(in the rows, 128 means zero)
Each row of numbers belongs to one of the things below and depends on some of the facts about them. Some rows are named. Which thing is each other row?

Some rows with their names:
[ 70 129 140 137  82  72 103 134 129 130 144 122 136 140 125 123 142 130
 171 158 130 156 119 115 125 146  50 147 124 127 156 146  85 137 123 145
 186  53 110 114 162 159 124 129 127]: <1066>
[ 92 131 139 177 114 110  86 189  91 153  96  78 153 116 144 124 142 112
 149 113 126 130 113 116 108 161 204 155 126 124 104  76 108 117  70 142
 179  36 125 135  96 172 124 121 144]: <773>
[109 155 138 154 128 125 116 176 123 140  34  93 148  73 108 137 147 122
 147 112 139 107 126 117 150 155 194 130 136 136 140 126 109 136  79 115
 129  63 163 130 100 158 125 116 132]: <257>
[120 115 143 148  94 111  88 137 147 175 161 159 154 147  78 123 101 140
 146 123 144 157 108 116 125 168 112 141 117 120 122 129 129 132 113 165
 132  92 119  88 124 151  93 125 169]: <58>
[144 157 142 134 104  98 132 152 119 113 118 104 136 109 125 133 165  94
 143 116 192 103 111 115 163  90 120 135 129 154 164 148 102 131 130 153
 122 180 137 135 121 140 125 119  98]: <811>
[ 90 138 141 135 140 137 112 151 127 115 143 112 174  57 125 121 136 111
 133 131 127  83 113  88 143 137 123 116 119 136 118 112 130 121 173 110
  64 140 147 132 115 125 149 119 136]: <61>
[ 67  95 155 134 121 112 109 170 136 166 106 141 144 136 108 109 137 137
 152 149 138 197 105 148  96 120  85 137 102  87 102 173 164 134 157 155
 128  80 139  95 121 158 131 128 145]: <1041>
[ 88 148 136 178 116  94 104 190 118 131  82  98 144 112 128 128 139 121
 151 122 122 134 131 115 138 152 155 152 135 137 141 128  94 130  73 113
 179  29 145 122 113 148 117 124 118]: <204>
[ 80 142 148 178  84 109  94 120 152 124 113  92 138 152 102  97 124 130
 173 175 121 129 116 130  81 157  86 133 122 104 227 156 161 131  72 138
 131 170 152  81 118 135 111 128 174]: <934>
[ 72 108 143 166 152 114 107 170 127 105 200 114 173 118 135 120 130 109
 139 138 106 101 105  86 119 180 116 134 127 131 117 107 136 115 193 115
 132 110 133 127 118  91 128 127 126]: <154>
[ 82 126 142 159 135 123 101 167 123 111 190 115 173  95 135 113 126 112
 135 138 111 107 113  89 126 139 103 134 118 132 111 109 132 112 174 111
 103 120 136 120 114 113 134 127 136]: <632>
[ 70 127 144 166 112 124  69 154  88 125 199  74 178  96 168  97 131  94
 136 138 114  97  99  86  84 134 146 142 103 117 101  52 137  98 144 141
  98 135 108 138 103 150 158 122 162]: <681>
[ 90 140 142 135 139 138 112 151 126 115 142 110 173  56 125 121 137 111
 132 132 127  83 113  87 143 138 122 117 120 136 118 111 131 121 175 110
  64 138 147 132 115 125 148 119 138]: <1032>
[100 140 138 178 125 110 106 193 120 137  78  98 147 113 119 129 137 123
 149 117 123 129 126 119 133 158 174 147 134 133 132 122 112 127  76 117
 168  44 151 117  99 145 111 124 130]: <271>
[ 92 109 128 178 154 148 123 189 108  56  44 119 159 163 132 140 148 148
 171  93  87 101 129 111 154  64 162 165 135 137 132  82 120 121  74 150
 173  28 164  74 103 154  96 126 144]: <216>
[ 91 140 141 136 139 137 112 151 127 114 142 111 174  57 125 121 136 111
 133 132 127  82 113  87 143 137 120 116 120 136 119 110 130 121 175 110
  63 140 147 132 115 125 150 119 136]: <1246>
[148  94 151 172 150 111 136 181 127 119 169 106 144 191 115 137 153  96
 149 113 169 114  85 125 122 174 169 138 140 135 141 131 159 122 173 170
 179 184 142 122  92  83  81 126 116]: <196>
[ 91 139 142 135 139 138 111 151 127 114 143 111 173  56 124 121 136 110
 133 132 127  82 114  87 141 138 121 117 119 136 119 111 129 121 174 110
  64 140 146 132 115 125 148 119 138]: <131>

Facts:
<1001> {ε=a, Ω=<256>}
<1019> {ε=d}
<1032> {ε=c}
<1041> {ε=a, Ω=<626>}
<1048> {ε=b}
<1049> {ε=b}
<1066> {ε=a, Ω=<791>}
<1071> {ε=a, Ω=<348>}
<1082> {ε=c}
<1119> {ε=a, Ω=<1041>}
<1127> {ε=a, Ω=<219>}
<114> {ε=a}
<1152> {ε=b, Ω=<1019>}
<1157> {ε=c, Ω=<60>}
<1202> {ε=c, Ω=<1205>}
<1205> {ε=d, Ω=<470>}
<1209> {ε=c, Ω=<960>}
<1217> {ε=d}
<1246> {ε=c}
<131> {ε=c}
<154> {ε=c, Ω=<940>}
<158> {ε=b}
<165> {ε=a, Ω=<919>}
<184> {ε=b}
<189> {ε=d, Ω=<795>}
<196> {ε=b, Ω=<674>}
<200> {ε=b}
<201> {ε=b, Ω=<539>}
<204> {ε=d, Ω=<1066>}
<215> {ε=c, Ω=<218>}
<216> {ε=d, Ω=<1157>}
<217> {ε=c}
<218> {ε=a}
<219> {ε=d}
<231> {ε=b, Ω=<158>}
<256> {ε=a, Ω=<415>}
<257> {ε=d}
<271> {ε=d, Ω=<778>}
<276> {ε=a}
<325> {ε=a, Ω=<555>}
<326> {ε=c, Ω=<1246>}
<336> {ε=b, Ω=<763>}
<348> {ε=b, Ω=<637>}
<355> {ε=b, Ω=<51>}
<359> {ε=a, Ω=<421>}
<386> {ε=a}
<400> {ε=d, Ω=<1202>}
<415> {ε=a, Ω=<1217>}
<421> {ε=c, Ω=<697>}
<422> {ε=c, Ω=<154>}
<432> {ε=a, Ω=<713>}
<433> {ε=c, Ω=<848>}
<444> {ε=d}
<470> {ε=a, Ω=<562>}
<502> {ε=c, Ω=<444>}
<513> {ε=c, Ω=<432>}
<517> {ε=a, Ω=<857>}
<51> {ε=a, Ω=<973>}
<539> {ε=a}
<549> {ε=d, Ω=<325>}
<555> {ε=a, Ω=<1049>}
<557> {ε=a, Ω=<131>}
<562> {ε=b, Ω=<58>}
<574> {ε=d, Ω=<1082>}
<58> {ε=a, Ω=<200>}
<594> {ε=c, Ω=<947>}
<595> {ε=d, Ω=<716>}
<60> {ε=c}
<612> {ε=a, Ω=<77>}
<615> {ε=a, Ω=<868>}
<61> {ε=c}
<626> {ε=d}
<627> {ε=a}
<632> {ε=c, Ω=<61>}
<637> {ε=c, Ω=<1119>}
<645> {ε=c, Ω=<1032>}
<667> {ε=d, Ω=<1152>}
<674> {ε=b}
<679> {ε=a}
<681> {ε=c, Ω=<189>}
<685> {ε=d}
<697> {ε=b}
<713> {ε=d}
<716> {ε=d}
<722> {ε=b}
<72> {ε=c, Ω=<722>}
<763> {ε=d, Ω=<196>}
<768> {ε=b, Ω=<978>}
<773> {ε=d, Ω=<950>}
<778> {ε=a}
<77> {ε=a, Ω=<276>}
<791> {ε=b, Ω=<811>}
<795> {ε=c, Ω=<934>}
<797> {ε=c, Ω=<679>}
<810> {ε=c}
<811> {ε=b}
<82> {ε=a, Ω=<386>}
<848> {ε=a, Ω=<216>}
<857> {ε=b, Ω=<114>}
<85> {ε=b}
<868> {ε=d, Ω=<1209>}
<877> {ε=a, Ω=<773>}
<884> {ε=a, Ω=<217>}
<885> {ε=d, Ω=<184>}
<89> {ε=d}
<919> {ε=a}
<934> {ε=a, Ω=<355>}
<940> {ε=a, Ω=<85>}
<947> {ε=c}
<950> {ε=c, Ω=<681>}
<957> {ε=a, Ω=<257>}
<958> {ε=a, Ω=<685>}
<960> {ε=a, Ω=<667>}
<973> {ε=a}
<978> {ε=a, Ω=<359>}
<985> {ε=b, Ω=<513>}

Which thing is each row?
No name comes twice in this set of rows, the named rows included.
[ 82 154 140 195  98 110  77 174 100 140  77  59 149 113 144 107 136 108
 153 127 124 116 118 118  91 150 201 152 122 118 157  89 125 116  30 132
 152  87 139 123  87 170 132 119 156] | <189>
[ 35 108 153 152 156 118 102 207 124 127 155 142 169  85 144  92 131 113
 117 142 120 167 111 117 109  88  84 140  92  97  74 162 168 113 203 110
  70  97 151 113 110 122 166 126 110] | <637>
[ 73 119 143 160 117 123  72 159  85 129 208  83 179  96 168 102 133  95
 135 133 116 102  96  85  90 140 147 143 104 119  83  47 129  98 158 145
 109 119 103 143 107 151 156 122 157] | <950>
[105 132 146 127 106 126 118 119 148 145  79 111 143 109  87 127 140 135
 166 149 144 121 111 127 123 160 111 114 125 116 170 151 141 143 120 144
 110 135 150 104 127 151 119 122 163] | <973>
[ 62 152 144 189 110 120  79 146 123  98 173  79 170  99 147  86 120 101
 140 158 107  88 115  91  90 129 110 136 111 119 177 105 154 105 114 108
  79 183 143 112 104 117 148 123 157] | <795>
[ 79 116 139 160 144 133 105 167 120  88 182 120 176 111 140 114 129 118
 141 131 100  98 115  86 130 116  99 139 119 133 111  97 133 110 173 119
 107 116 138 109 116 114 129 128 138] | <433>
[ 94 128 139 168 125 116  85 164 136 131 218 152 179  99 115 111  97 117
 118 114 122 114 114  79 139 148 114 143 114 138 103 107 125 112 157 120
  87 112 127 109 114 110 122 123 138] | <1202>
[ 89 134 147 167  96 109 106 128 158 126 112 108 138 152  94 108 125 135
 172 168 122 135 118 129  98 160  78 130 126 109 210 167 153 135  94 133
 139 148 153  81 123 128 103 129 164] | <51>
[ 55  90 157 133 127 109 109 182 135 170 100 148 143 135 110 103 137 137
 148 150 139 214 104 155  92 109  82 140  96  78  94 189 173 133 165 154
 123  72 143  93 121 159 138 128 137] | <1119>
[120 146 134 189 110 102  82 188 139 168 115 151 158 116  88 128  94 130
 124  84 141 141 127 104 154 169 192 160 127 143 121 120 102 128  49 130
 142  34 140 100  99 143  93 117 136] | <1205>
[129 164 148 199  95  95 117 156 145  84 135  87 130 164 119  99 140  96
 152 144 163 107 117 127 117  95 100 145 129 137 244 177 154 121  78 134
 127 251 164  92  98  97  99 127 120] | <355>
[165 147 144 140 111 116 126 155 127 131 124 118 143 114 104 131 147  98
 135 100 195 104 105 117 161 101 147 132 126 151 146 141 125 128 128 161
  99 197 142 123 103 135 110 118 117] | <200>
[171 138 142 174  95  96  97 171 136 149 201 164 150 155  93 121 104 105
 117  83 192 136 106 108 157 111 141 160 119 153 129 135 121 118 105 173
 119 172 122  99 100 123  80 121 122] | <562>

Now the same things, written a new way:
Some rows with their names:
[153 172 145 185 115 164 107  70 167 195 188 123 131 158 157 158  99 126
 121 185 209  84  94  96 108  99 159 130 143  74 184 169]: <216>
[136 120 126 138 100 125 108 160 125 154  87 138 128 104 128  90 157 169
 150 112 120 102 121 146 155  95 124 108  96 112 143 204]: <415>
[118 127 185 134 171 182 124 110 109 128 112 114 128  87 140 143 153  90
 167 168 116 167 112  92  73  84 137 148 109 124 134 185]: <231>
[170 125 127 161 167 186  34 107 116 170 183 101 131 112 131 123 108 151
 124 119 109 178  62  69 138 136  57 120 135 212 118 128]: <681>
[ 98 108 185 142 185 156 113  81 109 122 116 137 124 104 122 142 146  76
 178 159 101 174 138  93  63 120 122 142 108 104 149 236]: <348>
[113 111 202 145 177 182 104 167 112 157  90 116 129  63 134 162 169 112
 166 196 139 164  97 131  75  86 129 126 115 130 135 230]: <196>
[158 124 167 169 130 200  49  47 122 138 249 109 127  98 129 119 132 135
 110 161 171 112  84 115 138 103 122 112 103  89 129 127]: <189>
[144 141 118 154 156 125  93 112 142 212 129 140 123 139 146 161 106 145
 118 150 120 155  83  72 112 130  94 110 146 203 140 136]: <433>
[136 118 122 139 157 148  61  79 122 225 174 151 122 100 156 149 129 146
 131 140 105 162  81  79 134 127  70  96 146 192  77  91]: <795>
[173 131 170 178 135 199  56  74 128 106 229  89 127 116 110 114 118 140
  95 162 175 120  81 115 130 108 126 124  90 105 173 160]: <773>
[153 125 124 168 140 103  86  99 116 153 118 134 137 128 140 159 140 139
 118 149 108 141  92  89  87 124  84  94 137 235 138  97]: <1082>
[130 126 182 154 148 170 122 105  94  90  96 114 143  85 147 146 180  87
 172 172 113 152 120 106  45  79 130 139 111 148 140 158]: <1049>
[161 133 176 185 120 128 101  52 118  94 181 114 137 121 116 150 148 128
 100 178 176  79 115 132  93  99 143  97  96 124 165 103]: <1019>
[128 124 183 155 152 166 122 101  94  91 101 109 144  87 145 144 174  82
 177 168 114 147 119 100  48  79 134 138 115 146 136 157]: <1048>
[146 122 121 158  83 105 113 118 109 101  89 127 148 118 134  85 164 147
 168  93 110  77 137 131 130  89 127 105 105 133 139 150]: <218>
[137 120 120 151  81  99 116 108 110 118  92 140 147 112 142  89 172 146
 172  98 108  74 141 134 131  87 127  99 108 126 123 137]: <973>
[156 129 164 186 109 134  90  53 121  95 185 119 135 122 126 144 152 128
  98 183 173  83 108 131  89  96 144  97  99 123 171 113]: <716>
[156 129 165 186 109 133  90  53 121  96 184 119 135 122 126 143 152 127
  99 183 172  83 108 131  88  96 144  98  99 123 171 113]: <257>

Name these rows:
No name comes twice in this set of rows, the named rows included.
[140 115 184 173 136 152  74 120 141 167 177 128 118  97 115 160 144 157
  86 212 198 100  81 161 120 103 138  87  99 104 170 193] | <763>
[117 107 123 147 116  92 104  97 122 129 108 152 131 136 110  82 135 139
 171  84  96 100 155 122 145 129 115 107  99  92 149 226] | <1041>
[115 103 125 160 178  81  72  67 131 180 137 169 116 153 108 156 107 128
 123 137  88 168 121  80 100 178  67  93 131 186 154 194] | <637>
[159 134 160 183 101 140  96  51 122  91 183 124 131 123 128 140 158 129
  91 184 166  92 109 132  85  96 143 103  92 123 177 108] | <713>
[134 123 123 135 103 123 114 142 127 149  96 135 129 112 128  86 147 161
 154 101 115 100 125 133 158  96 128 113  96 109 140 192] | <1001>
[136 130 162 165 133 139  95  68 134 130 202 120 117 117 119 131 122 133
  81 191 172 101  99 114 121  97 158 107  91  99 166 145] | <400>
[156 148 170 126 152 104 163 123 111 143  87 114 131 118  85 111 121 163
 165  70 129  84 159 127 179 108 121 114  85 109 111 139] | <960>
[129 110 188 145 147 164 118  92 110  88  99 102 143  96 146 153 171  75
 183 158 119 143 103  97  47  67 142 135 110 158 139 156] | <697>
[118 110 190 121 168 182 121 104 129 130 112 109 124  95 141 153 148  83
 172 158 120 165  93  89  76  72 148 146 102 136 135 190] | <768>
[157 128 166 188 107 135  87  65 122 100 179 121 135 117 124 146 158 133
  96 191 176  84 105 141  87  96 141  94  98 125 174 121] | <1217>
[116 120 193 137 173 183 117 135 111 143 103 116 127  77 138 151 158  99
 165 179 125 167 105 107  76  86 133 140 110 125 136 206] | <336>
[132 134 174 149 141 173 131  89  93  82  99 116 140  92 149 138 180  83
 167 164 103 159 123  96  42  78 135 148 105 146 144 143] | <85>
[159 147 196 157 159 142 123  62 130 140 187 114 117 120  94 158 118 142
  91 170 185  98 119 127 130 110 144 107  83  98 155 121] | <868>

The same things again, as new rows of numbers:
Some things and their rows:
[139 167  91 146 119 124 152 201  67 125 104 117 132 153  97 137 106 127
 108 136 163 121 115  77 157 113  69 133 107 170 152  87 121 124 153 168
 125 118]: <884>
[124 142 128 134 147 140 145 209  90 107 132 114 118 158  86 172  85 124
 142 162 148 130  99  90 149 127  85  97  97 192 174 112 132 135 126 192
 130 112]: <517>
[142 154 143 142 152 101 136 136 108 112 116  89 137 132  93 106 117 108
  97  89 132 132  91  89 173 110  93  93 156 159 141 121 103 181  80 174
 138 117]: <1127>
[145 151 130 132 103 114 135 217  85 105 110  95 107 138 113 107 111 110
 139 127 103 109 101 110 163 136  92  95 151 156 151 113  91 162 116 170
 110 143]: <615>
[139 129  85 126 124 122 103 160 128  97 120 118 164 119 143 123 119 111
 111 121 149  51 101 141 128 171 106  99 115 138 151  93 130 173 154 105
 135 112]: <973>
[126  95 124 108 136 114 101  53 137 117 154 135 166  93 134  86 141 114
 163 115  99 154 161 178  98 115 158 163 110 137 146 107 123 142  89 113
 189 103]: <85>
[162 127 111 150  83 105 110  75 139 110 154 108 175  17 183 133 154  96
 149 184  85 127 158 168 106 100 229 153 117 149 189  82 128  71 109  76
 181 145]: <184>
[128 100  97 122 112 106 101  77 120 108 146 139 164 109 141  92 150 125
 141 137 111 157 165 171  95 120 143 181 111 136 150  97 133 131 116 101
 183 118]: <697>
[116  72 101 110  72 107  86 112 151 118 176 134 167 167 147  67 140 138
 124 143  78 165 156 190  86 174 137 157  95 130 159 105 130 126  91  93
 173 141]: <674>
[106  82 122 129  67  97 104 133 134 125 167 124 134 178 126  60 138 138
 118 164  69 178 159 162 100 151 127 159 118 147 165 120 113 128  80 117
 170 153]: <196>
[164 171  98 110 116 173 177 137  73 204 110 150  69 129 125 136 106 121
 120  93 110 116 160 142 125 108 168 161 137 103 108 161 100  47 151 173
  59 180]: <326>
[107 145 184 136 183 227 174 112 170 183 155 116  91 133 121 170 109  97
 162 176 102 131 136 128 115 135 195 100 122 143 175 164 160  54  78 168
  82 199]: <502>
[128 138 108 112 128 166 142  98 121 169 118 138  87 144 136 118 127 122
 114 121  94  89 136 174 117 150 168 133 156  80 120 160 122 121 130 126
  60 188]: <1209>
[110 144 105 118 162 181 150  97 128 161 112 150  92 158 117 113 130 127
 113 114 120 109 148 154 113 140 144 146 145  89 117 151 133 117 135 134
  72 180]: <1202>
[134 166 111 124 140 178 162  70 116 162 110 128 113 138 143 113 125 117
 125 133 143  82 161 152 122 123 157 132 136  88 113 161 147  96 132 122
  81 179]: <637>
[122 144 199 155  86 113 163 179 125 123 111 137  98 108 149 168 134 167
 177 180 169 162 158  78 138  85 120 131 118 124  83 165 154  63 170 108
 151 107]: <271>
[116 110 173 145  86 102 125 165 162 122 122 143 104 120 155 155 149 162
 144 165 132 157 136  98 129 131 115 128 131  96  81 150 147 114 173  88
 139 113]: <773>
[136 108 138 115 108  86 112 120 153 132 135 163 142  86 167 176 144 169
 148 101 176 144 135 109 120 111 130 134 110  94  41 156 143 106 177  78
 160  60]: <716>

Name these rows:
No name comes twice in this set of rows, the named rows included.
[170 147  58  87 124 183 133 108 110 196 126 165 112 102 165 148 120 117
 128  62 125  69 153 190  99 141 180 160 121  85  87 145 115  61 167 129
  67 154] | <1246>
[119 140  46 125 150 180 130  80 129 168 119 160 128 142 134 152 126 129
  91 118 156  86 147 158  95 139 150 169 110  87 124 125 162  82 171 104
  68 154] | <217>
[145 153 128 126 103 132 143 199 115 162 180 100 167 218 103 125  87 136
  64 122 158 143  90  53 154 156  81  66  94 192 141 155 117 122  62 175
 156 111] | <557>
[115  81 203 121 146 156 105 153 240 147 162 148 141  58 183 212 136 118
 219 153 114 145 113 111 106 158 172  97  86 117 111 146 168  66 143  81
 158  97] | <444>
[145 157 202 179  65 105 149 162 166 136 115 119 104  43 172 200 157 134
 152 203 106 157 130  65 160  80 183 124 165 127 120 132 122  59 161  89
 139 140] | <885>

